Here is a tiny trained network, its code and every weight. The questions are about switching its units off for an input and a class, where a switched-off unit gives its printed mean instead of its output.

import numpy as np


def w(rows, s, z=0):
    codes = np.array(rows[::2]) - 128.0
    scale = np.full(codes.shape[1], s)
    scale[-1] = z or s
    return codes * scale


def norm(h):
    return h / np.sqrt((h * h).mean(-1, keepdims=True) + 1e-5)


def f(y):
    return y / 2 * (1 + np.tanh(0.7978845608 * (y + 0.044715 * y**3)))


def log_softmax(a):
    a = a - a.max(-1, keepdims=True)
    return a - np.log(np.exp(a).sum(-1, keepdims=True))


def net(x, mask):
    res = np.array(x, float).reshape(1, 5) / 4 @ E
    u = 0
    for l in range(2):
        y = f(norm(res) @ A[l][:, :-1].T + A[l][:, -1])
        res = res + np.where(mask[u : u + 6], y, B[l][:, -1]) @ B[l][:, :-1]
        u += 6
    return log_softmax(norm(res)[-1] @ U[:, :-1].T + U[:, -1])


A, B = {}, {}
E = w([
[146,120,130,127,134,136,129,125,122,123,133,121],'x0',
[133,125,131,128,128,131,129,130,126,130,125,125],'x1',
[122,201,141,161,230,154,113,76,147,129,67,118],'x2',
[55,109,104,132,172,214,111,196,150,154,205,60],'x3',
[180,105,149,154,207,60,130,171,121,251,186,212],'x4',
],0.011)
A[0] = w([
[135,114,127,128,110,124,130,135,129,130,138,128,4],'0.n0',
[50,127,124,125,125,221,126,152,125,97,153,64,22],'0.n1',
[162,142,130,124,60,98,130,64,117,58,58,134,10],'0.n2',
[101,167,131,133,181,174,126,84,129,78,61,97,61],'0.n3',
[107,141,126,124,44,185,129,100,131,41,80,81,6],'0.n4',
[116,95,131,127,3,143,129,144,122,84,150,108,34],'0.n5',
],0.032,0.0036)
B[0] = w([
[155,158,132,133,176,105,140,81,147,144,110,140,137],'0.n0',
[183,77,174,192,56,155,122,241,209,90,166,161,231],'0.n1',
[180,82,164,187,55,170,120,254,221,88,178,154,233],'0.n2',
[134,225,31,9,166,109,147,31,105,174,117,121,213],'0.n3',
[60,82,192,183,183,101,117,90,42,132,91,103,254],'0.n4',
[140,232,32,7,167,117,146,39,111,169,119,122,222],'0.n5',
],0.021,0.035)
A[1] = w([
[104,140,8,10,68,100,146,80,109,170,150,119,80],'1.n0',
[170,69,174,227,85,170,112,186,204,85,119,142,36],'1.n1',
[42,26,136,189,168,82,99,98,49,217,99,129,24],'1.n2',
[15,60,182,181,136,113,104,88,13,84,77,79,2],'1.n3',
[140,54,133,220,43,156,115,168,219,99,113,140,56],'1.n4',
[127,72,172,138,169,66,147,105,70,158,139,132,71],'1.n5',
],0.019,0.0023)
B[1] = w([
[108,182,107,138,199,107,141,5,127,161,59,102,216],'1.n0',
[187,64,157,182,34,124,169,122,217,113,113,132,250],'1.n1',
[93,93,165,143,118,83,115,116,47,97,93,139,189],'1.n2',
[48,49,118,146,133,84,79,187,36,156,156,161,188],'1.n3',
[187,67,213,218,109,198,147,125,198,114,109,93,237],'1.n4',
[54,113,119,125,123,177,100,176,101,99,150,87,199],'1.n5',
],0.013,0.022)
U = w([
[197,59,184,184,64,166,167,179,254,107,140,138,246],'0',
[31,60,163,139,165,105,104,167,43,126,134,130,62],'1',
[129,238,30,15,210,105,159,16,147,182,107,126,95],'2',
],0.0094,0.0013)

Each question gives the input, the list of numbers given to net, and the class t.
The units are the neurons (one row each of A and B). Each row of codes is followed by its name. A weight is (code - 128) times the scale printed after its matrix; where a second scale follows, it is the last column's (A, B and U).
mask holds one flag per neuron, layer by layer. A switched-off neuron (its flag False) gives its mean, the last column of its row in B, instead of its output. The means were averaged over made-up inputs and are rounded, as every weight is.
A unit's drop is (log p(t) with every unit on - log p(t) with that unit switched off) / (log p(t) with every unit on - log p(t) with every unit switched off).
The circuit of an input: a set's keep is (log p(t) with only the set's units on - log p(t) with every unit switched off) / (log p(t) with every unit on - log p(t) with every unit switched off). Starting from all 12 units, units are removed one at a time, each time the one whose removal leaves the highest keep (on an exact tie, the one counted first), for as long as the keep stays at least 0.8.
units of the circuit, in order: the units of the circuit, biggest drop first
most important unit: the unit with the biggest drop
top k neurons: the k neurons with the biggest drops, biggest first
k most important neurons of layer l: the k neurons of layer l with the biggest drops, biggest first
drop of u: that unit's drop, to one decimal
input [8,-6,6,2,-6], class 1: units of the circuit, in order => 0.n4, 0.n5, 0.n3, 0.n1
input [2,8,0,2,8], class 1: units of the circuit, in order => 0.n5, 0.n2
input [8,-8,-4,-4,-7], class 1: units of the circuit, in order => 0.n4, 0.n1, 0.n5, 0.n2
input [5,-1,-2,-1,-8], class 1: most important unit => 0.n4
input [6,-7,3,7,-8], class 1: top 2 neurons => 0.n4, 0.n2
input [-3,-2,-6,-4,4], class 2: top 2 neurons => 0.n1, 0.n2
input [-4,-8,6,-4,-7], class 1: 4 most important neurons of layer 0 => 0.n4, 0.n5, 0.n1, 0.n3
input [8,0,8,-7,-5], class 2: top 2 neurons => 0.n3, 0.n1
input [0,4,-3,1,2], class 2: top 3 neurons => 0.n2, 0.n1, 0.n4
input [-5,-2,6,4,-3], class 2: top 2 neurons => 0.n3, 0.n2
input [1,0,-7,-3,-5], class 2: drop of 0.n5 => 1.1
input [-2,-2,1,-1,3], class 1: drop of 0.n5 => 1.1
input [4,-6,4,0,8], class 1: drop of 0.n4 => 0.0
input [4,-5,6,3,-5], class 2: top neuron => 0.n3
